Below is a small trained network, with its code and all its weights. Each question gives an input and a class and asks what happens when units are switched off, that is, made to give their printed mean instead of their output.

import numpy as np


def w(rows, s, z=0):
    codes = np.array(rows[::2]) - 128.0
    scale = np.full(codes.shape[1], s)
    scale[-1] = z or s
    return codes * scale


def norm(h):
    return h / np.sqrt((h * h).mean(-1, keepdims=True) + 1e-5)


def f(y):
    return y / 2 * (1 + np.tanh(0.7978845608 * (y + 0.044715 * y**3)))


def log_softmax(a):
    a = a - a.max(-1, keepdims=True)
    return a - np.log(np.exp(a).sum(-1, keepdims=True))


def net(x, mask):
    res = np.array(x, float).reshape(1, 4) / 4 @ E
    u = 0
    for l in range(3):
        y = f(norm(res) @ A[l][:, :-1].T + A[l][:, -1])
        res = res + np.where(mask[u : u + 9], y, B[l][:, -1]) @ B[l][:, :-1]
        u += 9
    return log_softmax(norm(res)[-1] @ U[:, :-1].T + U[:, -1])


A, B = {}, {}
E = w([
[245,197,35,194,36,169,98,78,99,222],'x0',
[109,38,110,201,113,138,247,65,81,156],'x1',
[225,100,228,40,41,78,194,164,148,253],'x2',
[107,128,142,147,105,138,120,137,117,118],'x3',
],0.0044)
A[0] = w([
[183,220,112,118,110,111,35,186,194,73,3],'L0N1',
[92,116,193,48,133,114,208,141,155,122,131],'L0N2',
[222,135,126,171,89,145,173,167,130,127,73],'L0N3',
[82,247,90,138,104,136,145,123,122,94,96],'L0N4',
[222,151,114,167,109,194,151,232,148,163,67],'L0N5',
[182,123,133,127,117,144,184,146,88,53,104],'L0N6',
[164,63,163,88,88,77,110,219,133,222,182],'L0N7',
[106,103,131,156,158,127,93,185,108,211,42],'L0N8',
[145,128,156,113,162,129,87,254,188,79,100],'L0N9',
],0.0051,0.003)
B[0] = w([
[157,48,164,226,118,158,161,188,144,190,193],'L0N1',
[124,87,147,156,178,117,55,98,92,170,212],'L0N2',
[71,134,75,125,80,126,144,132,215,124,163],'L0N3',
[200,157,138,103,158,103,149,142,147,173,154],'L0N4',
[61,188,106,145,99,99,102,214,124,56,170],'L0N5',
[118,117,156,141,122,129,134,115,146,135,125],'L0N6',
[74,142,75,129,38,47,96,150,102,144,254],'L0N7',
[147,101,52,80,108,180,86,43,125,127,107],'L0N8',
[85,174,150,104,143,139,172,75,2,53,190],'L0N9',
],0.005,0.0044)
A[1] = w([
[78,60,149,98,116,80,130,193,100,105,82],'L1N1',
[119,205,131,110,213,185,43,142,136,150,71],'L1N2',
[97,205,76,139,119,135,156,38,141,70,2],'L1N3',
[81,110,147,90,183,229,173,146,137,30,25],'L1N4',
[136,150,155,153,196,174,151,94,133,41,114],'L1N5',
[102,224,163,2,118,114,46,145,126,60,118],'L1N6',
[171,175,46,186,108,233,116,106,134,134,100],'L1N7',
[77,50,193,127,222,74,117,127,139,94,75],'L1N8',
[179,122,129,137,136,159,78,162,226,150,22],'L1N9',
],0.0063,0.0019)
B[1] = w([
[149,131,112,67,162,150,158,89,47,253,205],'L1N1',
[176,73,150,126,72,136,40,238,90,170,179],'L1N2',
[123,129,176,73,131,63,228,69,97,93,159],'L1N3',
[164,149,68,131,56,101,119,164,196,166,200],'L1N4',
[123,192,88,145,40,131,182,145,163,129,205],'L1N5',
[233,226,231,229,184,52,124,59,81,177,207],'L1N6',
[103,75,201,149,196,160,200,124,108,46,246],'L1N7',
[117,149,32,165,40,149,90,145,162,140,254],'L1N8',
[167,100,99,117,123,158,64,188,18,67,134],'L1N9',
],0.0055,0.005)
A[2] = w([
[129,173,246,111,216,80,179,1,71,105,4],'L2N1',
[79,33,135,107,130,190,172,79,38,133,197],'L2N2',
[116,72,166,64,124,76,117,100,125,242,50],'L2N3',
[87,59,88,89,60,118,212,69,185,153,96],'L2N4',
[204,174,156,125,99,122,209,145,80,169,108],'L2N5',
[136,189,119,142,74,88,65,125,142,186,90],'L2N6',
[160,95,187,163,241,201,119,116,77,46,129],'L2N7',
[186,138,197,148,46,98,141,188,176,175,99],'L2N8',
[196,229,120,192,107,105,69,209,110,61,134],'L2N9',
],0.0064,0.0014)
B[2] = w([
[92,144,146,255,200,103,218,53,84,116,178],'L2N1',
[170,144,116,20,170,70,74,132,174,115,196],'L2N2',
[115,108,181,125,151,160,140,126,63,147,199],'L2N3',
[74,133,100,142,74,184,128,144,135,105,213],'L2N4',
[125,184,72,151,144,145,108,141,191,95,192],'L2N5',
[180,108,141,136,167,147,134,116,177,65,225],'L2N6',
[175,65,151,104,109,214,130,217,70,153,184],'L2N7',
[108,145,94,148,189,110,118,92,156,65,212],'L2N8',
[156,106,168,27,141,88,91,122,158,160,254],'L2N9',
],0.0081,0.0072)
U = w([
[212,201,139,85,150,66,29,126,233,88,143],'0',
[41,149,21,174,32,175,148,106,194,114,250],'1',
[204,54,195,94,126,209,62,246,70,153,29],'2',
[138,82,143,174,199,208,231,112,74,60,139],'3',
[130,197,217,197,198,73,115,35,39,214,51],'4',
[39,47,151,16,105,162,109,97,39,247,43],'5',
],0.012,0.0016)

Each question gives the input, the list of numbers given to net, and the class t.
The units are the neurons (one row each of A and B). Each row of codes is followed by its name. A weight is (code - 128) times the scale printed after its matrix; where a second scale follows, it is the last column's (A, B and U).
mask holds one flag per neuron, layer by layer. A switched-off neuron (its flag False) gives its mean, the last column of its row in B, instead of its output. The means were averaged over made-up inputs and are rounded, as every weight is.
A unit's drop is (log p(t) with every unit on - log p(t) with that unit switched off) / (log p(t) with every unit on - log p(t) with every unit switched off).
unit that matters most: the unit with the biggest drop
k most important neurons: the k neurons with the biggest drops, biggest first
top k neurons in layer l: the k neurons of layer l with the biggest drops, biggest first
drop when u is switched off: that unit's drop, to one decimal
input [1,-6,-2,3], class 2: unit that matters most : L0N1
input [-7,0,-5,-4], class 0: 2 most important neurons : L0N1, L1N6
input [1,0,7,0], class 0: 2 most important neurons : L0N1, L2N1
input [-4,0,-8,-7], class 0: 3 most important neurons : L0N1, L2N9, L1N2
input [-6,-8,1,6], class 4: 2 most important neurons : L1N6, L0N9
input [6,-8,0,-7], class 2: 3 most important neurons : L1N9, L0N1, L1N7
input [1,1,-1,2], class 3: 2 most important neurons : L0N2, L0N1
input [-4,1,5,5], class 5: top 2 neurons in layer 0 : L0N2, L0N5
input [0,7,5,-8], class 5: 2 most important neurons : L2N3, L1N8
input [-1,3,8,2], class 5: 2 most important neurons : L1N6, L2N3
input [7,0,-8,2], class 2: top 2 neurons in layer 1 : L1N2, L1N6
input [4,0,-1,-1], class 2: 2 most important neurons : L0N9, L2N7
input [8,2,-6,5], class 3: 2 most important neurons : L1N7, L1N3
input [8,6,-3,-5], class 3: unit that matters most : L1N7
input [-3,1,3,6], class 5: 2 most important neurons : L0N2, L1N6
input [-6,-5,2,-1], class 4: drop when L1N6 is switched off : 0.4
input [7,3,-1,-6], class 3: drop when L0N7 is switched off : 0.2
input [-8,-2,7,6], class 4: drop when L1N6 is switched off : 0.1
